Here are made-up nodes, facts about them, and rows of numbers that follow some of those facts. Name the node behind each unnamed row.

Named rows:
[ 12   4 -15   6  -1  27 -27  16  30 -40   3  19   0 -33   8  -3   0 -16
  16 -16   6 -14  -4 -19  -4 -12 -42 -10  -1  23  10 -18   3   6  -7 -18
   1 -23   1  31  -3 -13 -17  23  12  51  44]: suru
[ 32  13  29 -46  24 -21  72 -25 -35  48  28 -37  18  33 -33  14   2 -26
   4  15 -52  44  31  23  -8   5  29  18   7 -12 -20 -19  10   5  14  34
 -23  29  20 -44 -18  25  27  34   9 -31  36]: doko
[  7  24   6 -46  21 -10  77 -24   2  43  29 -19 -22  28 -51  -3  10  -4
  37  24 -39  47  15  -7  -6 -20   7  20   3   9 -22 -24  48  -2   3  49
   0  28  23 -37 -11   5  24  42  44 -10  68]: gana
[ 17  13  15 -48  18 -23  -8 -25  -5  15  -8 -37 -34  42  10 -41 -11   3
  -3  33  -7  -1 -43   4  28  14  25   4   9  -3  31 -32   9  10   3 -29
 -10  19  41  15 -15 -12  -6  22 -31  28  28]: paflil
[ 17  -9  -8  -2  -7  10 -34  14  32 -37 -11  11  -2 -37  26   0 -14 -29
   7 -10  18 -10   6  -6  -6 -14 -24  -4  10  15  13 -16  -8   1  10 -30
  16 -24  -3  24  15  -5 -16   8  -8  28  33]: dipal
[ 13  16  52 -60   9 -29  -8 -24 -30   6  -2 -30  19  28  24 -38  10 -27
 -13  -7 -14  -3 -18  23  13  38  25 -22  -6  10  16 -18 -20  -3   1 -33
  -4  15  32 -10 -26  12  -2  14  -2  31   9]: seflidol
[-51   0 -20  62   7 -14  -9  -5 -29  11 -21   8 -37  16  -3  -1   4  57
 -33  13  29 -19 -31 -15  27  21  40   6 -17 -28  -8  44 -29   6 -23   0
   5   6  -5   3   4  -5  -4 -39 -16 -19 -74]: vifla
[ 13  12  38 -41  45 -29  65 -20  -1  51 -30 -35 -15  20 -54  25  -8 -10
   9  48 -22  39  10  -2  -7 -11  18  44  24  10 -29   6  55 -10  18   5
 -24  64  16 -38  -1   0  37  16 -29 -30 -11]: siru
[-21 -17  -8 -13  28 -21 -30  -2 -20 -23 -44 -14 -13  21  -1 -22  -8  18
  -4  13  18 -15 -22  -4  22  35  12  11  -1 -30  19   6   1  36  -6 -26
  -8 -16  20  41  31  12 -12 -17 -32  58  -8]: lovil
[-19  24  33  15 -20 -16  28 -18 -33  43  29  -6 -27  20  23 -16  18  11
 -44   0  -9  -7 -29   8  25  20  55 -15 -20  -1  -8  21 -56 -22 -21   0
  -3  35  10 -38 -64  -3   9  -2   1 -48 -46]: kleskon
[ -2  21  21 -50  22 -15  76 -20   6  43  11 -14 -16  22 -54  -3  14 -12
  35  22 -32  45  16  -9 -10 -16   0  19   3  17 -27 -11  57  -7   2  44
  -4  37  21 -41  -8   2  28  33  37 -12  47]: vagrel
[ 29   4  -9  32 -12  26 -28   8  -4 -15  32  -1  37 -19  26  23  -7 -11
 -29 -24  -9 -18  15   9  -5  -4  -7 -19  -7  -6  17  19 -46  10   3  -5
 -13 -20 -17   9 -33  -5  -5  -2 -17  -9  -7]: vastu
[ 42  -5   4   8   0  17 -33  14  -5 -33   8  -1  33 -28  28  15 -10 -36
 -17 -23  -9 -16  13  11  -5  11 -15 -12   4   0  12 -17 -39  14   3 -33
 -22 -21   0  25 -10   8 -14  18 -22  31  19]: pafo
[ 58  -5   3  11 -15  32 -30  22  -4 -14   6  25  31   8  42  41  -7 -23
   0 -27 -12 -11   3  17 -19  -3 -21 -12   9 -16   0 -36 -29   5   4 -20
  -7   1 -19  27  -8  28 -10  -5  -5  14  -5]: dregril
[ 13  -4 -12  73 -38  24 -18  17 -19   6  29  21  23 -23  25  14   9  -2
 -41 -26  -1 -22  -4  12   1   2  -2 -21 -18   3  -5   7 -49  -5 -11  12
 -33 -15 -18  -4 -26 -20 -14  -7 -14 -60 -44]: motrol
[-65 -26 -49  75 -13   5   2  12 -17 -25  -3  27  -6 -27 -11  14   1  50
  -7 -14  30 -13  20  -9   1  11  19   6 -12 -33 -25  31 -30   1 -18  27
  31 -40 -34  -5  46  18  -9 -38  32 -21 -43]: klatrur
[ 10   2  -7   4  -2  23 -29  20  32 -40  -6  21   4 -37   6  -3   2 -20
  16 -16  11 -15  -4 -20  -5 -11 -43 -10   0  27   9 -14   7   4  -7 -20
  -2 -18   0  30   0 -14 -16  17   8  51  34]: diflim
[-36  22  10   6 -30 -22  21 -23  -2  44  24   3 -58  21  22 -40  15  23
 -17  11  14   0 -36  -3  25  -4  46 -14 -17  10   1   7 -24 -34 -12  11
  34  21  12 -36 -31 -19   3  -8  21 -55 -17]: votar
[-44 -21  23 -73  -3 -37  29  -5  -5   0 -21 -20 -34  17  -1 -54   6  -2
  18  11   5   9  -8   9  19  33  20  15   5 -10  14 -15  16   3   0  -4
   9   2  28   1  20  20  10  -1   4  38  20]: klapanek
[ 18  10  51 -47  28 -25  79 -16 -24  45   0 -31  10  13 -37  28   4 -35
  -3  16 -40  42  34  14 -11   9  25  27  11  -2 -35   7  10  -6  12  16
 -25  51  13 -50 -24  27  40  22  -4 -26   0]: subro

There are 4 kinds of fact about the nodes: φ, π, τ, η.
[peklalim,grelem,plinu,skasuplu,plidi,datrus,ponu,laston,susu,grodre,rutrol,furufler,riplasan,kugro,muzi,sudregel,ristu,nobe,dubir,trilak,stegro,brinik,pigro] φ d
[plofi,toflor,brogro,paflil,troskanas,pafo,lovil,sidrun,seflidol,stugrasal,subo,seperu,grifas,tromem,brula,stiflava,buflostol,vuskidu,trekle,klolur,nubrem,suru,fitrolor,gamosir,dipal,libriska,diflim,dapir,sidros,klapanek,klukledu,migafla,brezor,drofe,mebrinen,pokebrin,timu,mifli,flovil,gestufle,drelevi,vedim,loplen] φ a
[tridro,dofek,zatuka,klapla,skiplilol,bripam,plela,brutrar,pivam,trepla,gastim,vukur,skoni,bridral,kamor,govik,dadraskas,distil,fetral,brotister,klatrur,seskas,plafa,skugrifik,grefolek,motrol,tebos,kleskon,bogri,stuplati,damel,truskem,greki,leko,totrok,vifla,skoto,mitrigrus,dralabri,votar] φ b
[bistal,lizus,rubil,fliplol,lonar,plaluk,kabom,sazo,plitrem,klekena,plenom,fepla,dregril,klifas,buta,klonedras,pepun,brestas,trafes,griklol,gefel,paplasti,soflur] φ e
[fleplu,klisodram,piraflu,ratrigre,mosto,vutum,trinostuk,poto,treneklos,gesupar,drigum,brutepli,gifak,steflar,bridron,plefaka,kirigrer,trali,gido,dretilem,mufli,rebegres,tase,boflak,pledro,danan,zilas,grubol,liskon,zirul,naflur,vastu] φ c
{peklalim,plofi,dofek,grelem,skasuplu,klapla,lizus,skiplilol,troskanas,klisodram,bripam,plela,piraflu,pafo,rubil,fliplol,pivam,subo,vutum,ponu,gastim,trinostuk,poto,vukur,seperu,susu,grifas,skoni,gifak,steflar,stiflava,bridron,klekena,vuskidu,rutrol,suru,trali,kugro,gido,dretilem,muzi,sudregel,mufli,gamosir,seskas,tase,motrol,dipal,libriska,dregril,diflim,sidros,klukledu,brezor,stuplati,truskem,klonedras,stegro,mebrinen,brinik,pokebrin,totrok,mifli,vedim,mitrigrus,dralabri,soflur,naflur,vastu} π f
{tridro,zatuka,plidi,brogro,treneklos,buflostol,distil,riplasan,fetral,klatrur,plafa,fepla,grefolek,danan,dapir,damel,grubol,dubir,greki,flovil,skoto,pigro,gestufle,loplen} π h
{toflor,plinu,bistal,paflil,brutrar,ratrigre,sidrun,seflidol,plaluk,kabom,tromem,bridral,drigum,sazo,trekle,kirigrer,brotister,fitrolor,ristu,tebos,boflak,kleskon,klifas,zilas,leko,brestas,gefel,votar} π g
{fleplu,govik,plenom,skugrifik,buta,pepun,griklol,zirul,paplasti} π j
{datrus,mosto,lovil,trepla,gesupar,brutepli,grodre,plefaka,furufler,bogri,nobe,drofe,vifla,trafes} π k
{stugrasal,lonar,laston,kamor,brula,plitrem,nubrem,rebegres,pledro,liskon,timu,drelevi} π i
{dadraskas,klolur,klapanek,migafla,trilak} π l
{skostul,peklalim,bistal,doko,datrus,lizus,troskanas,pafo,ratrigre,trenur,mosto,sidrun,seflidol,stugrasal,subo,skage,ponu,seperu,gesupar,tromem,kamor,brula,gifak,subro,plitrem,plozes,vuskidu,furufler,muzi,sudregel,fepla,grefolek,motrol,libriska,ristu,dregril,kleskon,bogri,dapir,klifas,klukledu,trilak,buta,truskem,stegro,mifli,troskimi,gestufle,paplasti,naflur,vastu} τ p
{ligrim,dofek,plinu,nuplam,gripir,brogro,klapla,skiplilol,nuron,plela,brutrar,pidak,rubil,fliplol,pivam,breskar,flidobral,klazo,vudu,poto,vukur,kabom,laston,treneklos,susu,grifas,vudis,stiflava,plefaka,buflostol,nubrem,ladru,trali,dretilem,fitrolor,klatrur,mufli,gamosir,tase,skugrifik,dipal,sufes,sidros,klapanek,loru,grugun,dubir,klonedras,pepun,greki,leko,totrok,drebrir,griklol,skoto,drelevi,loplen,dralabri,votar,soflur} τ m
{plofi,plidi,pagem,bripam,gana,lonar,plaluk,sazo,grodre,steflar,dadraskas,fude,klekena,klodes,trekle,distil,suru,riplasan,bamur,kugro,gido,plenom,seskas,vagrel,boflak,pledro,diflim,danan,nobe,brezor,stuplati,damel,zilas,grubol,gretul,mebrinen,brinik,timu,digem,flovil,vedim,mitrigrus} τ o
{tridro,grelem,toflor,fleplu,skasuplu,zatuka,paflil,klisodram,piraflu,lovil,vutum,trepla,gastim,fofen,trinostuk,skoni,tulum,siru,trigin,bridral,drigum,fludru,brutepli,govik,bridron,klolur,rutrol,zipofu,kirigrer,fetral,brotister,flefe,nifle,plafa,rebegres,tebos,migafla,drofe,liskon,pokebrin,brestas,fidru,vifla,trafes,pigro,zirul,gefel} τ n
η fludru <- skostul,dofek,ratrigre,klazo,vudu,fofen,fude,libriska,loru
η flefe <- ligrim,peklalim,skasuplu,plidi,trenur,breskar,lonar,plefaka,plenom,sufes,klonedras,gretul,naflur
η digem <- plofi,grelem,timu,griklol
η zipofu <- tridro,fleplu,kabom,pigro
η flidobral <- toflor,siru,subro,zipofu,kleskon,dapir,fidru,mifli
η pidak <- plinu,pivam,skoni,plitrem,plafa
η fofen <- bistal,brutrar,seflidol,ponu,seperu,trekle,distil,gamosir,bogri,migafla,vedim,paplasti
η sufes <- zatuka,brula,klapanek,mebrinen
η subro <- brogro,lizus,plela,trali,riplasan,pledro
η gretul <- klapla,mosto,grodre,buflostol,kirigrer,motrol,klukledu,stegro,trafes
η gana <- datrus,paflil,vutum,trepla,gastim,dadraskas,nubrem,brotister,drofe,leko,gefel,mitrigrus
η skage <- skiplilol,susu,flovil
η nifle <- pagem,bripam,klekena,vagrel,rebegres,buta,digem,troskimi
η grugun <- troskanas,pidak,lovil,drigum,brutepli,furufler
η tulum <- nuron,stugrasal,kamor,sazo,plozes,skugrifik,tebos,klifas,stuplati,damel,liskon,greki,soflur
η trigin <- klisodram,dretilem,fitrolor,zilas
η loru <- piraflu,tromem,govik,vuskidu,dralabri
η plozes <- pafo,grefolek,dregril
η doko <- gana,vukur,steflar,suru,dubir
η siru <- rubil,subo,treneklos,gifak,stiflava,seskas,tase,pokebrin,vifla
η gripir <- fliplol,trigin,bridral,sudregel,brestas,drebrir
η bamur <- sidrun
η nuron <- plaluk,rutrol,boflak
η nuplam <- trinostuk,klodes,diflim,brinik
η fidru <- poto
η breskar <- laston
η vudis <- gesupar,klolur,kugro,dipal,grubol,votar
η ligrim <- grifas,loplen
η troskimi <- bridron,fetral,mufli,trilak,totrok,zirul
η ladru <- gido,pepun
η pagem <- muzi,ristu,truskem
η klodes <- klatrur
η trenur <- fepla,danan,sidros,brezor
η skostul <- nobe
η vudu <- skoto
η drebrir <- gestufle
η vagrel <- drelevi,vastu

Rows to name:
No name comes twice in this set of rows, the named rows included.
[-40 -22 -56  93  10   9 -15   4 -35 -16  -9   8   6  -5 -29  24  -8  71
 -19   5  18 -17   2  -7   9  15  22  13  -5 -42 -18  24 -17  15 -17  18
  -8 -31 -27   8  44   4 -14 -30  -3 -20 -61] | fetral
[-13 -13 -20  -9  29 -19 -29  -5 -21 -24 -30 -19 -19  27   2 -22 -12  24
  -3  14  13 -12 -21  -5  26  32  19  11  -1 -36  25  -4  -7  40  -7 -21
  -3 -21  21  44  27  13 -15 -10 -27  60   9] | drofe
[  9  -8   0  -2  -5  10 -26  18  37 -37 -22  15 -12 -48  26  10 -14 -30
   5  -8  24 -11   8 -11  -7 -13 -22   3  13  17   6  -4 -12  -5   7 -41
  17 -12  -6  21   9  -2  -7   4 -16  32  20] | stiflava
[-71  -8 -41  78  -1  14 -11   8 -23 -31  -5  35  25 -23 -34   9  22  60
   4 -27  27 -19  10 -17  -5  16   0 -12 -21 -12 -33  33  -6  -5 -31  31
  25 -36 -33 -10  40  10 -15 -32  61   2 -53] | distil
[-20  24  39 -63   8 -21  -3 -19   8   1 -10  -7 -14  19   2 -58  21 -10
  18  -1   4  -2 -33  -7  12  16  -2 -20 -10  34  14 -15  24 -13 -10 -21
  18  17  33  -4 -17  -9  -4  15  29  51  27] | trekle
[-18  -7  19 -52  28 -33   9 -19 -21   3 -29 -41 -18  36 -19 -36  -6  20
   5  32  -4   2 -24   8  24  35  28  20  13 -17  18 -17  25  11  -1 -22
 -16  16  32   7  17  10   5   6 -24  44   0] | klolur
[ -7  11 -20  26 -13  31 -24  15  32 -20  19  22   3 -29   5   5   5   5
   3 -17   8 -15  -1 -21  -6 -24 -35 -19 -11  22  13  26   1  -4  -8   7
   9 -16 -17  14 -23 -27  -6   0  12  10   7] | gido
[-42 -22 -54  92  10   7 -15   6 -34 -17 -14   8  10  -7 -29  24  -5  69
 -18   5  20 -20   2  -5   7  17  19  13  -5 -39 -20  25 -13  11 -18  17
  -9 -29 -29   6  46   4 -14 -33  -5 -20 -67] | plafa
[-73 -15 -51  82  -8  19   7  17 -17 -27   8  35  -1 -27 -30  13  17  60
   1 -21  20 -16   9 -23   2  12   2   2 -20 -23 -28  32 -16   4 -35  38
  14 -36 -31  -1  29  11 -11 -24  48   3 -40] | damel
[  3   1 -19  22 -18  18 -30   9  32 -17  16  13  -4 -28  23   8 -10  -3
  -5 -10  17 -10   8  -8  -5 -28 -16 -12  -2  11  16  22 -16  -7   9  -5
  25 -21 -19  10  -8 -17  -7 -10  -3 -12   7] | dretilem
[-63 -30 -32  28   5   4  -2  20   1 -43 -18  11  -2 -34 -12  23  -9  33
   2 -13  28  -9  35 -12  -4  12   4  16   2 -34  -7  56 -18  13  -6   8
  35 -36 -35  10  39  32   8 -41   7  30 -31] | treneklos

The same nodes again, as new rows of numbers:
Some nodes and their rows:
[-28   8  -2  37 -19  29   3  -3   0  -9  -2   3   0   5  16]: suru
[ 88  12 -22  38 -10 -66  22  64  24  65  23  35  11 -25 -30]: trafes
[-44  12   4  17  13  26 -19  38  12 -50 -22  -6  12 -11   6]: soflur
[ 42   8 -59  12 -25 -71 -13   8  10  64  58  18  27 -26 -27]: bogri
[ -6   8 -34 -28   2   0  13 -22  -5   7  14   6 -17  44  -5]: fofen
[ -5   1  21 -93 -56 -33  63   4 -28 -42  21 -30 -15 -21  -8]: paplasti
[ 23  -2  -1  52 -26   7   0 -46  18  54  33 -14   3   2  -6]: rebegres
[-45   3 -15  -8  28  27 -33  49  16 -41 -52  -6  11  -8   3]: susu
[ 24  14  14  25   1 -13 -33  21   1  16   7  35  17 -19   9]: klapanek
[ 16  -3 -19 -12  19   1  22  -5  -7   6  -6  13 -17  41  -4]: trigin
[  0 -13 -25  -8  38  -7  14  -9 -18 -19   8   6  -3  36  -4]: skostul
[-14  -1 -12  34 -31  19  20   2   0 -17  18 -13   8  18  17]: mifli
[-10   3  -6 -21  59  -4 -37  -1 -12 -23  -8  29  -1  11   2]: nuplam
[  1  11   1  38  45  -3 -50 -23   3  12  37  18  10 -11   2]: nubrem
[ -9  13  23  26  -3  24 -28  22   5 -10 -16  17  13  -1  23]: sidros
[-27   9  -2  36 -20  29   3  -2   0  -7  -1   3   0   3  16]: plofi
[  9  -8   2  14 -20  16  11  45  22   1 -34 -16  14  18  14]: motrol
[-22  -2 -13 -13  64  -1 -34 -15 -21 -35  -4  27  -2   9  -2]: klazo
[-33   2  10  42 -53  32  -8 -24   8   6 -11 -10   9  -8  12]: steflar
[ 27   6 -18  37 -37  -3  28  -3  -1  30  25  10  -1   3   0]: klolur

Name these rows:
No name comes twice in this set of rows, the named rows included.
[-41  10  -2  23  -6  27  11  36  15 -31 -23 -10   1   0   3] | klekena
[-46  16 -15  23 -33  28  -2 -14   1  -8  17  -5  -2   4  15] | vedim
[  7  14 -32  24 -50  -4  22 -17   0  29  44   2  -3   3  -1] | migafla
[  3 -16  20  -3 -43  -6  25 -53 -17   3  32 -30   2 -16   0] | ratrigre
[ 16  11  14  28  44 -10 -14  36  31  22  -4   6   3   4  -8] | lonar
[-13   2  14  12   5  25 -37  39  18 -13 -46   6  14  -9  15] | klapla
[ 42  -1  36 -29  27 -31  22  23  11   8  12 -17  -3  10  -9] | fepla
[  0   4   4 -29 -29 -13  25 -36 -17   0  54 -19  -7   3   6] | seflidol
[  1  -4   3  49 -16  -7 -35 -54  24  22  38   3   0 -16  -2] | pledro
[-15  -6   4  39 -62  25   9 -16   8   4   6 -27  19   6  13] | vastu
[-40  -3  -9  11 -11  21 -43   6  18 -50 -20   3   6 -15  11] | plela
[ 39  -1  -1 -14  18  -3  20  17   1  19 -23  23 -15  49   0] | flefe
[ -5   2 -17  15 -12  -8 -11  11   8  18 -11  11   6 -16  -6] | dadraskas
[ 17  -1  10  33 -25  15  20  31   9   2  -3  -6  10  20  22] | klukledu
[-51  19 -10  17 -16  29 -33 -14  -3 -27  18   0   9  -8  18] | gamosir

